Each row comes from the steps of one path. Every step used is in the known rows, and no mark comes twice. Write the path behind each row, first mark first.
Each row is shifted at random along 3 fixed directions that mean nothing.
Known rows:
timav -> nubuf -> zarak -> sabu: [-178 -109    5   19   93  332  274 -115  -92   12 -174 -191 -121  -97
   45 -121  363 -269 -230  -46 -198   29 -125  163  -40    1   67   42
  -53 -233  -36   62  -34  144  117 -133 -310 -179  -76   97  -52  -74
  -33   20   -2  240  -79  279  -34  -98 -205  170 -253  -19   -8  -29
  105  223  202    0   18 -250]
vezin -> deku -> zarak -> sabu -> felut: [-211   27   50  155   83   85   16 -164  -43   85  126 -205  -44   55
   51   -5  -19 -151   66  -18   55   98  131  249  -50   34  -51  -77
  -54   -2   44   -2  188  -45  -69 -192  -75  -46   27  -96   14  165
  225   20    9  120  -97   61   37   12 -189 -131 -155  -38  -97  125
  -41  207   53  -13  -64 -187]
moku -> vezin -> bipip -> nubuf -> timav -> sabu -> deku: [ -60   81 -173   79  223  -40  101  161 -127  228 -381 -169  266 -197
  -99  -83  181  -56  276   62 -120    9  109   12   34  344  -48 -158
   27 -286 -212   -4 -220  173  278   34  134   77 -224  152 -121  -89
   42   14 -154  244 -273  -80  333   -8  108    4 -216   38   83   18
  111  208  153   65  110   26]
moku -> vezin -> deku -> zarak: [  10  138   13    7   58  190  162  -10  116  -35  -75 -256  127 -272
   -9   41  231    4   53 -146 -120   35   86  245   21   76   11 -130
 -162 -112 -137    8  115  149  -74   62  -71  -88   99   46  114 -160
  192  164 -133  150 -100   83  300 -133  -69 -128 -161  -75  -13  188
  144  250  120  149  100  161]
felut -> deku -> sabu -> nubuf -> zarak -> moku -> vezin -> bipip: [ -84   91  187   28  -12 -151 -286  105   90 -163   48   54  262  -63
  249 -164   -3  212  599  130  298    1  204 -217   96  -39 -119  -46
  205   66  213  -20 -232 -369  115  -79  239  103   58  -47  -49 -393
 -124 -254 -117  -81  101  -95    6  166  -19 -311  223   49  -80  104
  168   70 -313 -310 -147  -15]
felut -> deku -> sabu -> nubuf -> zarak -> moku: [  71  -57  248 -117  -71  187  111 -209  165 -111  -49   47   42   11
  104 -113  182 -176 -119 -104 -206 -199  -83 -160  -88 -207   41  261
   77  -26  121   14  -26  -95  111  179 -286  -96  220  143 -128   11
  -87   74  -41  -86  -29  371  -78  119 -117  -73  206  -25   11   -5
   80  -41  -19   38  -93 -162]
moku -> felut -> vezin -> sabu -> nubuf -> bipip: [ 158   68  106  -90   33   33 -158   79  283   47 -346   26  156 -207
  128  -32   81   77  -81   25  -20 -161  -31 -236 -124 -100  113   35
 -141   29  -59  106 -106  144  210  360  -62  -64  255  143   63 -180
  -68  127  -55 -168 -217   86   78    3  152  102  114   47   12    0
  192 -161  -22  205  216  286]
felut -> sapar -> sabu -> nubuf -> zarak -> deku: [-308  -45  169 -126    2  -17  -47 -161  -57 -200   58   15 -103   -8
  325   76 -225  -99   31  156    9  -53 -100  -16   -5 -294  118  126
   68   78  185   41 -127 -376  -54 -167 -109  -18   57   50 -143  118
 -239  -63  -81 -133   21  108 -185  112   -7  -77  111   21    3  -72
   95 -174 -214 -378 -114 -135]
timav -> felut -> deku -> bipip -> nubuf -> moku: [  23 -123  -38  -29 -123   58 -221  142  117  -72  180  229   12  124
  -45  114  -84  303  296   54  267  -10 -170 -315   62  111 -167   52
  121  -28  101  -52  -45   29  -56    9  327  231  -69 -245   12 -141
 -206 -194   49 -212   60 -197  -55  192   47 -223  309   66   57  114
   -7 -187  -32 -297 -214  -94]
zarak -> deku -> sabu -> nubuf -> timav -> felut -> sapar: [ 230  176   17  -23  333  333  329 -149   85  211 -362 -376  299 -352
  281 -186   58  -43 -134   45  102 -122  135  -51  -27  548 -386 -232
 -365 -495   20  -57 -660  362   42  344  384   40  273 -261  211 -425
   22  204 -253   29 -771  145  325   47  377   35  342  481   86  193
  252   68  230  567   34  153]
bipip -> sabu -> nubuf -> moku -> vezin: [ -24   54   93  -45 -131   62  -27  269  204  -85 -219   17   72 -194
  111   60   -5  326   22   49  -38  -27 -219 -323 -140  -33 -103   33
   24  -45   83 -136 -111  114   99  135   83   18  154  174   43 -138
 -196  132   49  -38 -187   84  -92   99    1  -92  104  -28   76   76
  191 -182  -74  108   75  -51]
sapar -> bipip -> sabu -> felut -> deku -> zarak -> nubuf: [-242   73   48   50  155   35 -112  -30 -269   22   95 -115   81   69
   52 -148  -89 -159  585  243  365  180  199   86  168  254 -266   10
  305  -11  -17  -15 -207 -236 -192 -523  333   71 -171 -157  290  -39
  387 -247 -123   19  111 -396  106  111  -18 -187   28  -68   27  273
   40  555  -45 -251 -121 -140]
zarak -> nubuf -> vezin -> bipip -> sabu: [ -66    4  -88 -163   42  180   58  248  113  164 -351  -93  205 -334
   39  -61  110  -12   82  158   87   62  -13 -170  -42  146 -102  -10
  -66  -45  -37  -20  -92  176  279  163    2   17  137  362  140  -94
 -146  110 -130 -140 -255   91   78 -162  165  119   51  116   77  226
  304  -86  -33  133  106  125]
deku -> zarak -> moku -> felut -> sapar -> sabu: [  74 -126  121  -18 -168  240   83 -365  151 -164  121  -79 -237  250
   21  -10   76 -235 -609 -233 -436  -96  -35  151  -59 -546  190  137
 -159  118   31  122  349 -197 -134   18 -670 -317   67   91  -99  266
    7   52   97  102  355  430 -130  -85 -111  248 -132 -101  -11 -166
  -79 -290 -108  100   19  -51]
moku -> felut -> deku -> bipip -> timav -> sabu -> nubuf -> vezin: [  29  -14  -56  188  132 -156  -84   71 -204  149  -78  159  -58   75
 -274 -208  182  -16  301  -17  -45   34   -7   -5   27  117   28    2
  203  -28 -175   -9  -45   44  187 -113   50   63 -261    9  -12   48
   80 -255  -24  212  119 -230  -14   14   36  -63  -44  -55  -41 -133
 -112  282  179 -110 -145  -92]
moku -> felut -> sapar -> sabu: [ -90  -56   36   28  -27   29   24 -163  -69 -120  127  -85 -292   81
   60   22  -36 -192 -263  -90 -202  -97   24  210   57 -296   98  -95
 -113    9  -86  133   83 -141 -232 -193 -233 -216 -184  -53   -6  144
  -15  -25   69  192  266   25 -163 -131  -62  212 -235  -58  -29 -205
 -107  -18  -86 -101   49   46]
felut -> deku -> sabu -> nubuf -> timav: [ 108 -127  141  -60   27  140  172 -206  116  113 -236   -7  -34  -48
  -51  -90  152 -407 -204 -108 -358 -208  -12 -156 -126 -186  138  227
  -81  -35  -44  107 -155   77  154  243 -228  -48   75  291 -119  194
   54  251  -23 -110 -116  310  -15   24  -18   21  126   -6  146 -168
  -72  -17  221  137 -210 -117]
sabu -> deku -> bipip -> nubuf -> zarak -> moku -> felut: [ 249   44 -159 -120   56  281  151 -111  133  -28 -173   53  255 -171
   94   64  275    2  -85 -132 -159 -267 -192 -129  -75   23   50  100
  -62 -180   41  -34  -49  160  146  286 -295 -122  265  118 -129   26
 -228  -14   27   53 -304  337  173   41  -33   19  137   51   27  112
  109 -123   25  184  152  -53]
deku -> felut -> sapar -> sabu -> nubuf: [ -37 -104  278  -41 -103 -113 -184  -85  254  -98   36   66 -223  138
  182  -42 -222  -23 -245   75  -98    0  -13 -244  -30 -410   74   83
  -69   95  126  -32  -17 -243 -205   94   39   75  110   31   35   59
 -215  104   22 -351   59  117 -282   56  100   32  253  162  129 -132
 -123 -538 -168  -89 -105   74]
nubuf -> zarak -> deku -> sabu -> felut -> sapar -> moku: [ -74  109  101  -49  -76   58  113 -133  -21  -91  251 -134   27   49
  241   83 -203  -61 -208  -43   61 -137  -33  142  -60   28   -4   -2
  -46   -8  208   41    8 -108 -144    5   -1 -152  186 -191 -108  157
 -109   83  -12  -13  -61  263 -142   64   -4  -39  158    9  -16   70
   19  -94 -114  -18  -50 -152]
moku -> felut -> vezin -> deku -> sabu -> nubuf: [  64   -4  201  -33 -125 -136 -145   -1  244  -19  103  177  -56   65
  -96  -22    0   16   39  -57    6  -49  136   -6 -105 -279  119   37
   46  189   20   94  190 -133  -10  231  -33   82   42   24  -59  -39
   -5  -27   39 -146  181  -44 -126   32 -105 -167   19  -83  -49 -153
 -112  -54  -73 -141  -52  151]
deku -> bipip -> timav -> sabu -> nubuf -> moku -> vezin -> felut -> sapar: [ 309   68 -140  212   16   17  218   89   11  116 -335  -27  -44   10
 -300 -258  306  -53 -368 -258 -492  -80  -58   83  -80   53  150  -21
  -41 -129 -210 -146   48  376  138  147 -214 -135 -124  175   31  -56
   -4  195   73  272 -164  202  125 -225   12  310  -94   82   43 -150
  -28   48  242  472   57   53]
vezin -> felut -> sapar -> sabu -> nubuf -> timav -> deku: [  15   77  148 -173  144   60  163 -219  207  122 -316 -110  141 -235
  296   62 -200  -45 -255   66  -79 -274   27 -126  -77  179   23    3
 -289 -127  -78   47 -382   80  -43  308   42    1  247   37  -78  -50
 -215  400 -116 -204 -505  113  179  145  244   54  307  306   94  -73
  195 -329   61  434   48  215]
sabu -> deku -> zarak -> moku -> vezin -> felut -> sapar -> bipip -> timav: [ 241  164 -168  -56  110  -19  213 -103  -58  -16  -51 -151  184  -76
   61   18   34  -19 -181 -141 -156  -84  113  146   27   77   60  -11
 -175   13  -65  -79  -62   85 -185   65 -159 -165  156   15   99   36
  226  188  -62   45 -165   79  302  -62   94  105   31   16  -29  107
  -20   46   13  344  139  156]
vezin -> moku -> felut -> deku -> zarak: [ 111  201  292 -129    6  304   37 -106  285  -59  -60 -187  310 -300
  285   22   19  131   75 -146   85 -207  180   -1   30  281 -165 -153
 -151 -107  -36   84  -93   48 -120  102  102 -121  268 -193  160 -422
  161  156  -54   62 -201  -29  245   86   66 -144  143  177   13  297
  350  127  -54  356   70  268]
timav -> nubuf -> moku -> felut: [   2  -25   57 -103 -143  136  -98  112  270 -103    9   97   14  -92
  368  246  -80  441   12   39  197 -106 -159 -349 -101   76 -140  -16
  -80   17  123   68 -225   13  -49  142  184  -12  224 -253  -55 -350
 -361  -55   64 -112  -34   76 -106  232    0 -202  282  117    0  138
   84 -278  -35  -70  -10  -62]
timav -> sabu -> felut -> sapar -> vezin -> bipip -> nubuf: [ 110   36  -34 -158   31  -57   28  105  197  187 -248 -110   50    5
  -16 -175   59  -43 -271  -29 -245   -6    3   -6  -14  154   99  -43
   79 -157 -157  -55   67  155  -20  294    5   -4 -104  150   64   78
 -167  176 -185  -90 -144  128  165  -23  263  359   24   92  141   11
   67 -393   -5  231  265  213]
nubuf -> vezin -> moku -> felut -> sapar: [  10   73    7   25 -178 -120 -140  195  -68 -196  290   37  -61  -70
  121  150 -113  370   47  -57  230   84  -72  118   32   91  -84 -195
  -50  157  133   13  102  -56 -119 -134  109 -139   29 -220   30 -199
  -74 -180  197  193  244 -114 -239 -107 -108   26 -190  -17 -243   12
   16   14 -200  -37   82   70]
deku -> sabu -> felut -> vezin -> moku: [  38   57  114  137 -153  -79  -28  121  -64  -60  286  -53  -58  147
 -185 -123   33  147   50 -122  133  243  194  247   31  256 -191 -129
  142   44  129  -42  173   88 -133 -119  298  -91 -249 -190   87 -152
  238 -108  194  205  192 -210 -173  -64 -208   44 -295  -94 -202   59
  -73  409   32   52  -14  -12]
zarak -> deku -> felut -> sapar -> moku -> vezin -> sabu -> nubuf -> timav: [ 171  112  -13   25  -31  -30   30   28   69   18   61  -89  154 -183
  180   64 -231  136 -170   38  134  -45   30  -57 -126  -17  -45 -141
 -211  -22   77  -57 -187    6  -93  191  148   67  308  -95  -39 -102
  -51  227  -99  -50 -254  197   34  -14  173  -92  237  173   80  118
   23 -194  -15  284   13   51]
sapar -> felut -> vezin -> deku -> bipip: [  27  -38 -145   14  -12 -140   -4   25  -37  -44  347   99 -133  166
 -316   59   89    2   56 -148  111  182   22  323  115  -85  221   13
   80  114 -103   59  317  109 -242  -53  -26   -1 -318  -16   84  164
  152  -26   -5  -13  293 -237  -13 -169 -104    8 -251 -236 -123  -27
 -238  122   95 -243   28  102]
zarak -> moku -> vezin -> deku: [-155  -55 -218  103 -139 -197 -130  176 -198 -223  534  100  -97   83
   40  190  -74  343  424    5  345  232   18  146   70  -85 -149 -128
  125  172  114  -72  102 -220 -265 -301  139   33 -133 -267  -99  -90
   -4 -281    4  177  346 -197 -126   19 -242 -318 -197 -193 -258  118
 -214  176 -112 -480   -1 -206]
vezin -> sabu -> deku -> felut -> sapar -> bipip -> timav -> nubuf: [ 145 -105  -57   23   99  -93  135 -143 -171  159 -105   69 -212  106
 -140  -72   48 -379 -190  -17 -182  -34  132  -34   62  -62  103   94
   20   40 -194   23  -18   62    2  -64  -25   86 -101   86   80  223
  130  102  -49  -82   16  -19  -19 -130   -5  138  -68   57  105 -135
 -236  120  257   49  -39   41]
zarak -> moku -> vezin -> felut -> sapar -> sabu: [ -74   -4  -38   68 -158 -141  -55    8  -58 -207  329  -22 -131  127
   41   36 -174  145 -158  -61    3   54   50  194   39 -248   21 -129
  -92  129   74  -52  134 -198 -340 -163  -74 -161 -119 -143  -82  -18
  -55  -29   62  150  258  -16 -133  -90  -72  102 -179  -38 -141  -52
  -99 -115 -232  -55   51   22]
deku -> zarak -> nubuf -> moku -> vezin -> felut -> sapar: [-109  -20   77  -28 -349  -48 -270  118  360 -229  270  152   39  142
  248  254 -309  333 -121   33  116    3  -99 -185 -110 -424  148   85
 -135  377  393  -25  150 -311 -101  106  -52   33  379  -98  -79 -197
 -192   25  168 -335  247  229 -170  127  -84 -222  270   35    9   77
  -13 -546 -338 -217 -283  -31]
moku -> vezin -> sabu -> deku -> felut -> sapar -> bipip: [-121   15  -65  244    5 -467 -266  131 -280  -88  439  120  -99  224
  -78   45 -242   68  383  104  245  204  189  107  168 -160   43 -188
  124  217   86  -38   69 -309 -237 -396  289  164 -237 -245  124   74
  225 -248   -3  102  348 -354 -174  -72 -138 -145 -284 -124 -136  -74
 -310  235 -160 -440 -121   44]
bipip -> nubuf -> vezin -> moku: [-281  -52  -48  -62 -234 -116 -290  382  -69 -220  244  192   -5 -128
   98  238 -141  561  491  221  455  285 -106 -154   85  199 -299  -83
  184  127  132  -96    2 -146  -23 -272  469  159  -40  -81  -36 -281
 -199 -277  178  -86  193 -314 -235   72 -158 -274  -89  -36  -96  194
   69   47 -246 -360   17  -90]
nubuf -> bipip -> timav -> sabu -> felut -> sapar -> moku -> vezin: [ -73  146 -123  147   75 -252  -76  234 -208   29  -17 -137  -27   80
  108  -55 -131  152    8   41   81   39  -32   29   59  215 -104 -176
   10 -122  -82  -55 -184   64  -99 -132  318 -114 -133 -240    9  -21
   18  -32  -63   85   14 -165   -6   40  242   86   66  -11   33  -15
 -107  -81   10  -12  187  -62]
bipip -> timav -> sabu -> nubuf -> moku -> felut: [ -32   -6  -14   56   20   76   71   48   51   53 -201   40  -68  -74
  168   68   41  195  -15   -3 -103 -198  -70 -249 -100  174 -220  -41
   14 -172 -100  -31 -250  142  133   13   67   -4   51 -118  -58 -204
 -140   56  109  141 -224   60  -36  225    7 -105  128   82   71   12
   33    5   82  165   52 -128]
moku -> felut -> vezin -> deku -> bipip -> nubuf -> zarak: [-137  -66 -126   13  -52  -76 -227   88  -16 -193  175  215    9  -60
 -135  114   67  117  468  -16  280  -12   49   91   94 -100   73  -68
  151   79   26   48  176 -101    1 -142   60  155 -140  -75  -67 -166
  -89 -368  131  -19  272 -256   54   -2 -197 -228 -166 -129  -64  -29
  -73  115 -161 -450  -76   68]
bipip -> nubuf -> vezin -> felut -> sapar -> sabu -> deku -> zarak -> moku: [ -75  234  213 -162   57   83  -79  -41  165  -92 -131 -122  353 -156
  231   57 -198  363   65  193  269   58   57  -77   20  291 -253  -66
  -95  -90   55 -129  -32 -116  -31  141  234   67  394  -41   56 -228
 -108  -26 -115 -189 -267  -76  273  131  146 -140  231  229  -50  379
  348 -141 -290  314  228  264]
deku -> bipip -> timav -> felut -> sapar: [  70 -232 -223  109  -26    7   15  -57  -55   58  137   55 -361  215
 -100    8   27 -134 -203 -102 -103    0  -51  -29  102 -152   63   45
 -137   23   52  -22  -28  120 -110  -61  -15   55 -165  -93   78  137
  -73  -35  138 -123  132    0 -195  -60   70  146   38   77   48 -239
 -317 -315  133 -203 -255  -69]
timav -> deku -> bipip -> sabu -> felut -> vezin -> moku: [  63   65   94  -26  -65  -40  -72  205  170   97   49   96  252   45
 -141 -113 -111  309  158  -50  295  158   92  -80  -13  411 -142  -75
  110   13  169 -126   42  206  -10  186  393  128  -99  -97  136  -85
   -3  -12  -24 -106 -160 -324    1  117  109  -26   11  122  -83  100
  141 -127   66  144  -25  154]
bipip -> nubuf -> timav -> felut: [  92 -162 -209  -81    6  295  247  -73   36  111 -182 -132 -111 -193
  -31  170  152 -115 -292  -54 -216 -187 -225  -88  -54  154  -94   59
 -253 -279 -102   23 -156  405   40  189  -65  -18   17   18 -103   31
 -102  251  141   10 -308  249   66   27   75  117   14   32  178  -60
  -21 -149  248  240   -6 -118]
zarak -> deku -> sabu -> nubuf: [-105 -135  -16   68  -63   -4   -5  -45  -73  -11  175   84 -147  160
  -42  -61   50 -103  109   63  -49  141    8   -4  -51 -230   11  133
  127  122  105   26   -3 -193   36 -113  -34   55  -81   54 -109  148
  -25  -67  -19   19   94  109 -232    6 -165 -153  -35  -48  -17  -54
 -141  165   53 -350 -222 -277]

Write each row's path:
[ -32  -13  -92  -34  267  206  166 -156  152  259 -411 -200  236 -118
  166  -76   68 -213 -250  -35 -160 -162  -21 -191 -111  170  -23   14
 -340 -210   17    6 -174  336  310  310 -111  -79  262   86  -26  207
   58  330 -130 -159 -634  277  282  139  267   76  224  193  157   70
  152 -224  281  389  -30 -105]
nubuf -> bipip -> timav -> deku -> zarak -> sabu -> felut
[ -99   82  243 -144 -152   28  -84   -9  273 -150   54   77  127  162
  189  140 -211   76 -218   77 -115   51 -121 -116 -107 -397  176  141
  -16  180  281    0  119 -349   17  190 -156  -31  258  147  -78   82
  -84   18  -82 -273  169  189  -76  106   10 -117  252  -56   52   70
  116 -344 -190 -176 -100  -19]
felut -> sapar -> sabu -> deku -> zarak -> nubuf -> moku -> vezin
[  33  -45  -33  -93   49   37   19  -42   89    0  -60  125  108   99
  -40  -23   64  123 -101  -28  -29   24   -2  -79 -116  -23   24   65
   12   26   10   44  -17   25  118   82 -210    6  -10    7   14    2
  121   -8   27  -44  -15  -26   90  191   14  -12   82  -88    2  -60
   55   20   68   81  -33  -49]
sapar -> bipip -> timav -> deku -> zarak -> sabu -> nubuf -> moku -> felut -> vezin
[   2   13 -182  182  296  -84  202 -131 -565   91  -41 -213 -291  133
 -194 -101  105 -376   12   14  -99   15  -18  295  220  245  -76  -44
   31 -207 -254   49  -51  190   37 -367   14 -132 -384 -112   32  240
  244  -66   45  364   -7 -297   49 -194   18  281 -245 -100  -77 -144
 -121  590  243  -33  150 -112]
nubuf -> bipip -> timav -> felut -> sapar -> sabu -> deku
[ 217  -74   56  -47  -78   34   77   53  103  -53 -202   35 -105   17
  -61 -101   31  -74 -311  -73 -228  -69 -159 -267  -89 -155    6  132
   25  -10  -33 -100   36  165  -43   83 -167  -37   71  182  202  120
  -66  196   82 -100  -98  227 -120 -120   30  263   97   53  148  -48
  -38 -224  -21  290   96   16]
deku -> felut -> sapar -> bipip -> sabu -> nubuf -> moku
[ -28 -117  -23  -52  -45  157   37  -90   87   16   19  -77  -35  -40
 -206  168   41   -2   19  -36   82   23    3   83   -5  123  -61   61
  -93  -70  -35   49  175  186   34  117   26  178   13  -73  -66  -95
  130   26  114 -117   18  -52  195   98  -34 -163  -58  -89   55   11
  -19   -8  118   10 -104   32]
bipip -> nubuf -> timav -> felut -> vezin -> deku -> zarak
[ -29  -16  -63   76    6  -45 -145  -44  -27   98 -116   47   55   29
  -60  -25  -33 -344   90   27 -113 -128   36  -92  -26 -286  174  150
  -14  198   32   45   66  -60  286   13  -93  -29  111  196 -110  248
  247   77  -15 -151   23   93   94    9   50 -101  111 -137  137    8
  -24  121  117  -82 -250 -171]
moku -> vezin -> sabu -> felut -> deku -> zarak -> nubuf -> bipip -> timav
[ 112 -113   16  129  132   54   77 -215 -196  159  -31    1 -193  124
 -263 -130  125 -341   59   -6 -179   -6  -54   71   54   29   89  158
  101  -85 -144   85 -111   62   -9 -134  -78  -11 -343   76  -63  224
  104  -19   24  130   49  -92  -43  -31   -5  105   40  -81   36 -213
 -121  275  269  -39 -202 -181]
sapar -> sabu -> nubuf -> timav -> felut -> deku -> bipip
[-148  -66 -240   71  208 -131   97   94 -178  140   79   54  -71   26
 -148 -119   71  -51  284  -15  140  202  261  165  192  245 -101 -243
  155 -134 -213  -98  -74   63 -127 -183  269  220 -309  -82  208 -110
   97 -144 -246   65   81 -355  202  -70   54   -7 -141   83    9   74
 -199  171  113 -162   62  148]
felut -> sapar -> vezin -> deku -> bipip -> timav -> sabu
[-182  -14 -182   85   56 -300   75    7 -340  -17   29   81  -83   12
  -67  -22  -94 -182  100   12 -189 -120   -7  185    9 -147  255   31
  128  101  -56  -24  -51 -141   -6 -290 -163  -26 -249   -1 -182  160
   34    8   -2  195   21    0  -36   -5   -6   32 -186 -104   31 -272
 -113  142  -47 -216 -141 -142]
moku -> vezin -> felut -> sapar -> bipip -> timav -> sabu -> nubuf -> zarak -> deku
[  31  -75 -130 -141 -147  144   71  -98   35 -188  127   78  -75  -92
   74  125  105    3 -248  -94  -87 -197 -117   70    8 -207   42  -32
   17  -41   -5  -10  196  -31    0   16 -348  -85  142   43  -94  -36
 -174  -23  103  155  146  275   12  -25 -180  149 -187 -123  -17   17
   40  -78 -212  113  242   18]
bipip -> nubuf -> zarak -> moku -> felut -> sapar -> vezin -> sabu
[ 193   67  -62 -133  181  264  183  -51  158  272 -249 -121  255  -85
  108  -33  -19  -64 -394   60   16  -94 -105 -121  -98  241  -56  -45
 -276 -349  -14  -45 -284  237  -13  376   50   71  216   18   39   33
 -137  199 -139 -244 -507  159  158   38  329  176  397  317  191   57
   89 -483  100  365  160   75]
zarak -> sabu -> deku -> bipip -> nubuf -> timav -> felut -> sapar -> moku
[  -4   43 -100  116   64 -240 -184   35  -94   58  338  170  -22  153
  -11   59 -109   91  281   51  243  113  143  116  125  -29  117 -163
  138  163   49   24   52 -204 -122 -153  134  136  -82 -120  126   39
   38 -249  -50  101  249 -289  -50  -16 -122  -53 -140  -59 -171    6
 -186  133 -128 -283   20  149]
moku -> felut -> sapar -> vezin -> sabu -> deku -> bipip
[  51  192   38   13   16  190  179 -114  -39   63  -14 -198  152  -49
   76   77   30 -166 -212   41  -56   52   45  249  -40   -5   83   29
  -93  -10  -23   63  -24 -107   41    7 -170  -89  273  135   -7  -17
  236  139  -87   62   52  196  151  -83  -79  -40   12  -79    5  144
   92  201   66  182   89    1]
felut -> sapar -> moku -> vezin -> sabu -> deku -> zarak -> nubuf -> timav
[-165  -68  154  -54    1  -85 -265  -18  317  160 -223   78  255   96
   17   80 -153   55  156   88   11  -97  174 -282  -91  -77  153   79
   -3   97   88  156   46 -180  320  274  -39  240   78   96 -228  -33
  -56  -69    4 -278   23  -12  163  334  144 -200   77   49  137 -100
   56 -477 -155 -169 -183  139]
moku -> felut -> vezin -> bipip -> nubuf -> timav -> sabu -> deku -> zarak
[  -5  162  165    6  165   25  -84 -117  -21  -44 -286  -57  127 -120
  230 -134   -8   42  225  105  104  -61  181  -73  166  223 -195  -94
   16  -68 -142   64 -257 -120  166 -172  184  -26   65  -73   57 -297
   34  -21  -11   28 -125 -266  174   62  117  -32  164  213   42    2
  274  229  -51  196  151  146]
vezin -> moku -> felut -> sapar -> sabu -> nubuf -> bipip -> timav -> deku -> zarak
[   4   21  102 -118 -131 -130  -67  250 -118  -76 -114  112  -61  -92
  -66  -67  -17  109   54  103    7  189 -139  -65    1   11    4  116
  225  177  -37  -80   50  -62    8 -171   -5  -52  -84  301  164   76
  -34  -33   61  -47  148 -116 -266 -173  -36  211 -138  -84  -46  -82
   99    3 -165   27  192   63]
felut -> sapar -> bipip -> sabu -> nubuf -> vezin -> moku
[ -96  152   42   32  175 -277 -194  170  -92   16  118    9  222 -134
  183   98 -291  294  396  234  493  151  169 -129  119  328 -228 -263
  -51   10   82  -84 -212  -65  -99  -77  553  214  154 -251  304 -173
   74 -142 -171 -137 -163 -325   44   18  135 -172   45  160 -121  261
   29   90 -163  -22   66  293]
nubuf -> vezin -> sabu -> deku -> felut -> sapar -> bipip
[  13 -175 -247  103   49   93  123   52 -165  215   75   71  -52   63
 -441  -62  100 -233  165    4  209  152   68  145    5  120  -56   14
   59  -22   -6  -10   82  243   92  -29   37  200 -252   19   51   22
  191 -130   51   36   58 -209   47 -123  -51   10 -149  -57   -8  -35
 -155  234  234  -98 -181  -85]
zarak -> nubuf -> timav -> felut -> vezin -> deku -> bipip -> sabu
[ -46    8   38  -64    6  -63  -19   56    1  -93  -32  -20  -33 -169
 -159   -6  -56   -6  -17   28   56   63   29   71   62   10 -119 -177
  -70 -114 -158  -86  240   69  -64   57  151  108  -14   44   57   20
  -70    1  -60  -66  -27  -89   89 -224   64   26  -86   84   64   91
   36   -3  -68  128  148  216]
bipip -> nubuf -> vezin -> deku -> felut -> sapar -> sabu
[ 248  174   75  -92    7  -46  164  133 -231   81 -183   23   57  -95
 -215 -112  151  -42  -87  -52  -87   56 -116  172  -16  265   87   26
  183   45 -189   38  153  144   85  -39 -118 -193 -144  153   89  113
   94  -55    1  302   87 -151  -56 -263  -43  306 -285 -107 -120  -87
  145  350   93  274  320  111]
timav -> nubuf -> vezin -> moku -> felut -> sapar -> bipip -> sabu -> deku
[ 153  -46  110 -141   32   87   24 -146  155   50 -214   14   11   33
 -103  -44   64  -53 -142    1  -72  -24  -18 -141  -61  -63  -32  243
  -14   15  -82    6  146  108  160  285 -168   17  137  142  -66   39
   38  142  -51 -291 -119   34  158   86  176   25  301  -28   67   28
  107 -138   77  206  138   66]
sapar -> sabu -> nubuf -> bipip -> timav -> felut -> vezin -> deku -> zarak -> moku
[ -58   43  -25  -84   14 -194 -146  129 -151   70   61  126   -3   16
  -75  162 -168  129  154  240  184   70 -132  -45   81  155  -36   13
   83   39  -53  -23   36  -50   29  -47  233  187  -42  -51   75  148
  -36 -126  -53 -144   26 -242  -85   15   75  -16  -52  -79  -52  -36
   26  -12  -93 -171  105  136]
timav -> felut -> sapar -> bipip -> nubuf -> vezin -> sabu -> deku
